grid =
[[133 131 150 131 135 128 123 143 135 121 138]
 [129 141 129 125 133 127 126 123 110 127 127]
 [138 135 137 128 125 136 140 118 128 135 136]
 [130 128 134 128 126 130 124 135 129 136 127]
 [119 107 139 122 129 118 132 140 141 124 123]
 [129 132 125 120 132 138 137 138 108 140 135]]
Indices start at 0.
row 0 col 0 => 133
row 2 col 4 => 125
row 2 col 10 => 136
row 5 col 5 => 138
row 5 col 1 => 132
row 3 col 10 => 127
row 2 col 9 => 135
row 3 col 2 => 134
row 1 col 6 => 126
row 1 col 3 => 125
row 2 col 8 => 128
row 5 col 7 => 138
row 4 col 8 => 141
row 2 col 5 => 136
row 0 col 7 => 143
row 0 col 6 => 123
row 4 col 0 => 119
row 1 col 5 => 127
row 2 col 1 => 135
row 2 col 2 => 137
row 5 col 0 => 129

data = [157 158 104 156 156 106 107 157 157 157 156 155]
data[0]	157
data[3]	156
data[10]	156
data[8]	157

A =
151,153,148,152,150,150,151,151,105,103,151,114
154,153,155,151,151,151,153,154,104,102,157,106
A[0,0] => 151
A[1] => [154, 153, 155, 151, 151, 151, 153, 154, 104, 102, 157, 106]
A[:, 6] => [151, 153]
A[0,6] => 151
A[0,4] => 150
A[0,1] => 153

a = [103 104 101 103 102 152 154 101 152 151 103 103 153 153 153 152]
a[-16] => 103
a[-15] => 104
a[13] => 153
a[-1] => 152
a[10] => 103

arr = ((114, 124, 137, 138, 131, 134, 132, 115, 129, 131, 131, 120, 117), (116, 138, 122, 135, 140, 144, 121, 112, 132, 124, 124, 132, 145), (128, 119, 127, 122, 126, 131, 132, 125, 130, 117, 129, 129, 131), (139, 148, 117, 129, 123, 121, 127, 142, 134, 127, 141, 124, 116), (112, 122, 139, 139, 135, 140, 136, 111, 131, 131, 130, 116, 115), (127, 115, 128, 119, 125, 134, 136, 117, 130, 115, 132, 134, 137), (143, 144, 127, 134, 141, 117, 129, 150, 139, 119, 122, 117, 118), (119, 137, 120, 133, 140, 142, 119, 116, 132, 127, 122, 132, 144), (134, 126, 124, 133, 123, 118, 118, 140, 132, 141, 139, 142, 123), (128, 118, 128, 121, 125, 131, 133, 125, 130, 119, 129, 130, 133), (128, 118, 126, 122, 126, 130, 131, 124, 130, 117, 129, 131, 132), (131, 125, 129, 131, 129, 123, 118, 135, 132, 139, 136, 141, 124), (137, 137, 129, 132, 140, 118, 128, 145, 136, 122, 122, 119, 122), (135, 146, 117, 127, 122, 128, 130, 134, 130, 125, 141, 124, 120))
arr[0][0] => 114
arr[3][12] => 116
arr[10][1] => 118
arr[:, 3] => [138, 135, 122, 129, 139, 119, 134, 133, 133, 121, 122, 131, 132, 127]
arr[8][7] => 140
arr[13][6] => 130
arr[4][1] => 122
arr[12][0] => 137
arr[6][0] => 143
arr[5][4] => 125
arr[3][4] => 123
arr[6][2] => 127
arr[1][1] => 138
arr[9][2] => 128
arr[2][2] => 127
arr[:, 1] => [124, 138, 119, 148, 122, 115, 144, 137, 126, 118, 118, 125, 137, 146]
arr[9][12] => 133
arr[:, 9] => [131, 124, 117, 127, 131, 115, 119, 127, 141, 119, 117, 139, 122, 125]
arr[12][5] => 118
arr[12][8] => 136
arr[7][8] => 132
arr[4] => [112, 122, 139, 139, 135, 140, 136, 111, 131, 131, 130, 116, 115]
arr[5][3] => 119
arr[8][12] => 123
arr[4][9] => 131
arr[:, 6] => [132, 121, 132, 127, 136, 136, 129, 119, 118, 133, 131, 118, 128, 130]
arr[9][8] => 130
arr[8] => [134, 126, 124, 133, 123, 118, 118, 140, 132, 141, 139, 142, 123]
arr[6][8] => 139
arr[6][9] => 119
arr[:, 8] => [129, 132, 130, 134, 131, 130, 139, 132, 132, 130, 130, 132, 136, 130]
arr[:, 5] => [134, 144, 131, 121, 140, 134, 117, 142, 118, 131, 130, 123, 118, 128]
arr[7][6] => 119
arr[1][9] => 124
arr[:, 2] => [137, 122, 127, 117, 139, 128, 127, 120, 124, 128, 126, 129, 129, 117]
arr[1][2] => 122
arr[9] => [128, 118, 128, 121, 125, 131, 133, 125, 130, 119, 129, 130, 133]
arr[3][2] => 117

B =
[[109 149 147 108 110 109 149]
 [146 108 110 147 147 146 111]
 [147 110 111 145 142 143 110]
 [134 123 118 137 138 136 119]
 [118 145 143 112 116 111 140]
 [148 109 110 145 146 145 111]]
Indices start at 0.
(0, 0) = 109
(3, 4) = 138
(5, 5) = 145
(2, 4) = 142
(5, 0) = 148
(3, 0) = 134
(3, 2) = 118
(4, 6) = 140
(0, 1) = 149
(1, 1) = 108
(4, 1) = 145
(1, 3) = 147
(1, 0) = 146
(3, 5) = 136

x =
[[113 114 110 115 114 111 113 113 143 144 111]
 [110 115 110 117 114 108 112 111 142 147 108]
 [149 146 152 144 146 150 147 149 111 106 151]
 [115 117 114 118 116 114 116 116 138 140 116]
 [145 144 149 142 145 147 144 145 112 108 148]]
x[0,0] -> 113
x[:, -7] -> [114, 114, 146, 116, 145]
x[:, -11] -> [113, 110, 149, 115, 145]
x[-4,6] -> 112
x[:, -8] -> [115, 117, 144, 118, 142]
x[-2,1] -> 117
x[-1,7] -> 145
x[0,3] -> 115
x[0,-7] -> 114
x[:, 6] -> [113, 112, 147, 116, 144]
x[4,-5] -> 144
x[4] -> [145, 144, 149, 142, 145, 147, 144, 145, 112, 108, 148]
x[-5,1] -> 114
x[1,1] -> 115
x[:, 9] -> [144, 147, 106, 140, 108]
x[2,-3] -> 111
x[3,-4] -> 116
x[4,-2] -> 108

m =
128,128,128,128
125,132,132,125
115,147,146,113
127,129,129,127
135,119,119,135
109,154,154,107
121,137,137,121
m[0][-4]	128
m[-2][-3]	154
m[0][2]	128
m[6][0]	121
m[-4][-1]	127
m[-7][3]	128
m[:, -2]	[128, 132, 146, 129, 119, 154, 137]
m[0][-3]	128
m[-4][-4]	127
